Below is a small trained network, with its code and all its weights. Each question gives an input and a class and asks what happens when units are switched off, that is, made to give their printed mean instead of their output.

import numpy as np


def w(rows, s, z=0):
    codes = np.array(rows[::2]) - 128.0
    scale = np.full(codes.shape[1], s)
    scale[-1] = z or s
    return codes * scale


def f(y):
    return np.maximum(y, 0)


def log_softmax(a):
    a = a - a.max(-1, keepdims=True)
    return a - np.log(np.exp(a).sum(-1, keepdims=True))


def net(x, mask):
    res = np.array(x, float).reshape(1, 4) / 4 @ E
    y = f(res @ A[0][:, :-1].T + A[0][:, -1])
    res = res + np.where(mask, y, B[0][:, -1]) @ B[0][:, :-1]
    return log_softmax(res[-1] @ U[:, :-1].T + U[:, -1])


A, B = {}, {}
E = w([
[182,21,54,181],'x0',
[18,153,1,92],'x1',
[193,227,86,220],'x2',
[231,147,86,40],'x3',
],0.0084)
A[0] = w([
[156,140,87,189,160],'n0',
[96,163,149,89,87],'n1',
[169,73,104,153,115],'n2',
[118,67,32,140,90],'n3',
[129,61,156,55,16],'n4',
[74,192,103,89,127],'n5',
[97,144,179,77,63],'n6',
[134,61,97,131,44],'n7',
[43,127,97,177,133],'n8',
[181,169,101,115,129],'n9',
[188,125,189,115,129],'n10',
[164,120,246,164,100],'n11',
[133,153,180,116,88],'n12',
[133,59,110,124,81],'n13',
[199,254,89,222,183],'n14',
[203,123,160,87,149],'n15',
[58,57,186,120,150],'n16',
[143,140,57,55,175],'n17',
[95,163,139,244,183],'n18',
[97,73,175,58,3],'n19',
[65,200,113,76,148],'n20',
[88,200,122,92,155],'n21',
[58,90,183,202,251],'n22',
[116,160,206,94,45],'n23',
[121,100,212,198,133],'n24',
[131,219,126,194,113],'n25',
[189,88,203,141,28],'n26',
[123,194,206,73,228],'n27',
],0.0097,0.0014)
B[0] = w([
[226,42,203,110,187],'n0',
[185,111,165,186,168],'n1',
[153,157,143,179,189],'n2',
[171,113,141,236,210],'n3',
[165,27,142,64,195],'n4',
[175,101,75,203,199],'n5',
[193,94,160,171,174],'n6',
[176,115,157,201,178],'n7',
[106,191,34,64,207],'n8',
[115,109,127,37,175],'n9',
[68,172,2,138,189],'n10',
[110,156,21,163,211],'n11',
[156,114,123,189,157],'n12',
[183,90,182,195,178],'n13',
[186,21,140,84,254],'n14',
[75,184,53,95,191],'n15',
[192,83,132,78,213],'n16',
[75,222,51,78,204],'n17',
[162,118,108,36,211],'n18',
[171,46,128,97,198],'n19',
[170,109,97,195,209],'n20',
[180,82,127,185,191],'n21',
[136,183,108,53,220],'n22',
[153,79,137,173,174],'n23',
[110,190,30,89,199],'n24',
[206,51,184,84,196],'n25',
[125,138,60,174,200],'n26',
[181,119,120,192,198],'n27',
],0.0063,0.0092)
U = w([
[106,141,46,154,118],'0',
[156,69,182,58,114],'1',
[152,113,159,251,148],'2',
[107,165,76,28,197],'3',
[103,147,153,124,252],'4',
[79,168,156,128,30],'5',
[88,172,212,120,57],'6',
],0.011,0.0038)

Each question gives the input, the list of numbers given to net, and the class t.
The units are the neurons (one row each of A and B). Each row of codes is followed by its name. A weight is (code - 128) times the scale printed after its matrix; where a second scale follows, it is the last column's (A, B and U).
mask holds one flag per neuron, in row order. A switched-off neuron (its flag False) gives its mean, the last column of its row in B, instead of its output. The means were averaged over made-up inputs and are rounded, as every weight is.
A unit's drop is (log p(t) with every unit on - log p(t) with that unit switched off) / (log p(t) with every unit on - log p(t) with every unit switched off).
The circuit of an input: a set's keep is (log p(t) with only the set's units on - log p(t) with every unit switched off) / (log p(t) with every unit on - log p(t) with every unit switched off). Starting from the 12 units with the biggest drops (on a tie, the unit counted first), units are removed one at a time, each time the one whose removal leaves the highest keep (on an exact tie, the one counted first), for as long as the keep stays at least 0.8.
circuit, biggest first: the units of the circuit, biggest drop first
unit that matters most: the unit with the biggest drop
top k neurons: the k neurons with the biggest drops, biggest first
drop of u: that unit's drop, to one decimal
input [-6,-7,-5,-6], class 0: circuit, biggest first : (n11, n24)
input [-3,-5,2,6], class 3: circuit, biggest first : (n15)
input [8,-8,-7,-8], class 0: circuit, biggest first : (n24, n11)
input [5,7,8,3], class 1: circuit, biggest first : (n14, n0)
input [-4,-1,4,-6], class 3: circuit, biggest first : (n18, n22)
input [-7,5,-8,-4], class 1: top 2 neurons : (n16, n19)
input [-5,-2,6,-3], class 1: circuit, biggest first : (n14, n25)
input [-8,5,8,-8], class 1: circuit, biggest first : (n25, n14)
input [0,-2,-5,-8], class 3: circuit, biggest first : (n24, n22)
input [-2,-7,7,-1], class 0: top 2 neurons : (n11, n10)
input [-2,-5,3,-5], class 0: top 2 neurons : (n11, n24)
input [0,-7,3,-7], class 0: top 2 neurons : (n11, n26)
input [-6,-7,4,5], class 0: top 3 neurons : (n10, n15, n11)
input [5,5,-8,-5], class 1: unit that matters most : n16
input [0,-6,4,8], class 3: top 2 neurons : (n9, n15)
input [2,-1,7,5], class 1: drop of n14 : 0.2
input [8,4,5,1], class 2: drop of n3 : 0.3
input [-4,-3,3,-5], class 3: drop of n3 : 0.2
